Below are the code and all the weights of a small trained network. Each question names an input and a class and asks about switching units off, where a switched-off unit gives its printed mean instead of its output.

import numpy as np


def w(rows, s, z=0):
    codes = np.array(rows[::2]) - 128.0
    scale = np.full(codes.shape[1], s)
    scale[-1] = z or s
    return codes * scale


def norm(h):
    return h / np.sqrt((h * h).mean(-1, keepdims=True) + 1e-5)


def f(y):
    return np.maximum(y, 0)


def log_softmax(a):
    a = a - a.max(-1, keepdims=True)
    return a - np.log(np.exp(a).sum(-1, keepdims=True))


def net(x, mask):
    res = np.array(x, float).reshape(1, 5) / 4 @ E
    u = 0
    for l in range(3):
        y = f(norm(res) @ A[l][:, :-1].T + A[l][:, -1])
        res = res + np.where(mask[u : u + 5], y, B[l][:, -1]) @ B[l][:, :-1]
        u += 5
    return log_softmax(norm(res)[-1] @ U[:, :-1].T + U[:, -1])


A, B = {}, {}
E = w([
[133,129,121,122],'x0',
[48,107,10,102],'x1',
[134,129,114,119],'x2',
[74,255,178,124],'x3',
[99,79,169,59],'x4',
],0.0082)
A[0] = w([
[23,171,110,83,101],'0.n0',
[175,106,81,181,158],'0.n1',
[26,60,80,158,3],'0.n2',
[80,77,173,2,87],'0.n3',
[23,131,44,187,27],'0.n4',
],0.0097,0.0023)
B[0] = w([
[124,111,158,55,248],'0.n0',
[81,118,157,158,228],'0.n1',
[129,110,105,48,228],'0.n2',
[152,183,52,251,254],'0.n3',
[92,114,68,99,249],'0.n4',
],0.015,0.0043)
A[1] = w([
[81,239,226,18,11],'1.n0',
[199,167,171,178,97],'1.n1',
[52,255,96,141,32],'1.n2',
[67,62,150,74,189],'1.n3',
[110,50,162,121,3],'1.n4',
],0.011,0.0019)
B[1] = w([
[249,50,139,150,254],'1.n0',
[88,188,68,61,242],'1.n1',
[80,58,137,209,241],'1.n2',
[131,110,206,175,219],'1.n3',
[192,102,152,149,159],'1.n4',
],0.013,0.0055)
A[2] = w([
[53,165,112,225,4],'2.n0',
[250,185,165,71,123],'2.n1',
[112,70,111,114,142],'2.n2',
[170,78,109,188,216],'2.n3',
[176,131,139,92,98],'2.n4',
],0.015,0.0021)
B[2] = w([
[89,182,29,201,192],'2.n0',
[53,116,102,60,200],'2.n1',
[184,245,228,131,201],'2.n2',
[168,106,190,160,254],'2.n3',
[134,152,93,129,152],'2.n4',
],0.012,0.0098)
U = w([
[162,107,162,209,247],'0',
[76,159,107,77,115],'1',
[107,148,92,251,6],'2',
],0.015,0.0015)

Each question gives the input, the list of numbers given to net, and the class t.
The units are the neurons (one row each of A and B). Each row of codes is followed by its name. A weight is (code - 128) times the scale printed after its matrix; where a second scale follows, it is the last column's (A, B and U).
mask holds one flag per neuron, layer by layer. A switched-off neuron (its flag False) gives its mean, the last column of its row in B, instead of its output. The means were averaged over made-up inputs and are rounded, as every weight is.
A unit's drop is (log p(t) with every unit on - log p(t) with that unit switched off) / (log p(t) with every unit on - log p(t) with every unit switched off).
The circuit of an input: a set's keep is (log p(t) with only the set's units on - log p(t) with every unit switched off) / (log p(t) with every unit on - log p(t) with every unit switched off). Starting from the 12 units with the biggest drops (on a tie, the unit counted first), units are removed one at a time, each time the one whose removal leaves the highest keep (on an exact tie, the one counted first), for as long as the keep stays at least 0.8.
units of the circuit, in order: the units of the circuit, biggest drop first
unit that matters most: the unit with the biggest drop
top k neurons: the k neurons with the biggest drops, biggest first
k most important neurons of layer l: the k neurons of layer l with the biggest drops, biggest first
input [-2,0,7,3,0], class 0: unit that matters most -> 1.n0
input [-1,-3,-2,-5,7], class 2: units of the circuit, in order -> (0.n3, 1.n0)
input [-2,4,-5,7,-5], class 0: units of the circuit, in order -> (1.n0, 0.n3)
input [-1,5,0,1,-5], class 1: 2 most important neurons of layer 0 -> (0.n4, 0.n3)
input [0,5,5,4,-5], class 1: top 3 neurons -> (0.n4, 2.n3, 0.n0)
input [1,3,3,5,3], class 0: top 2 neurons -> (0.n0, 1.n0)
input [8,3,2,6,-3], class 0: top 3 neurons -> (1.n0, 0.n0, 0.n3)
input [-1,-3,-8,-7,8], class 2: 3 most important neurons of layer 0 -> (0.n3, 0.n0, 0.n2)
input [-4,-3,6,-3,6], class 2: top 2 neurons -> (0.n3, 1.n0)
input [3,6,-1,-5,-5], class 1: 3 most important neurons of layer 0 -> (0.n2, 0.n4, 0.n3)
input [4,5,-3,6,-2], class 0: 2 most important neurons of layer 1 -> (1.n0, 1.n1)
input [3,4,3,7,-6], class 0: 2 most important neurons of layer 0 -> (0.n3, 0.n0)
input [4,0,-5,7,6], class 0: top 2 neurons -> (1.n0, 0.n0)
input [-8,-5,3,-1,4], class 1: top neuron -> (1.n1)
input [4,-5,3,-4,-4], class 1: 2 most important neurons of layer 1 -> (1.n1, 1.n2)
input [1,-1,-5,7,-2], class 0: top 2 neurons -> (1.n0, 0.n3)
input [-7,3,8,-6,-4], class 0: 2 most important neurons of layer 0 -> (0.n3, 0.n2)
input [7,-5,-7,2,2], class 1: top 2 neurons -> (2.n1, 1.n1)
input [-4,6,1,1,2], class 1: top 2 neurons -> (0.n2, 0.n0)
input [8,3,-6,-5,-3], class 0: unit that matters most -> 0.n3
input [7,2,4,4,3], class 0: top 2 neurons -> (0.n0, 1.n0)
input [-5,-6,4,-3,-6], class 1: 2 most important neurons of layer 0 -> (0.n3, 0.n4)
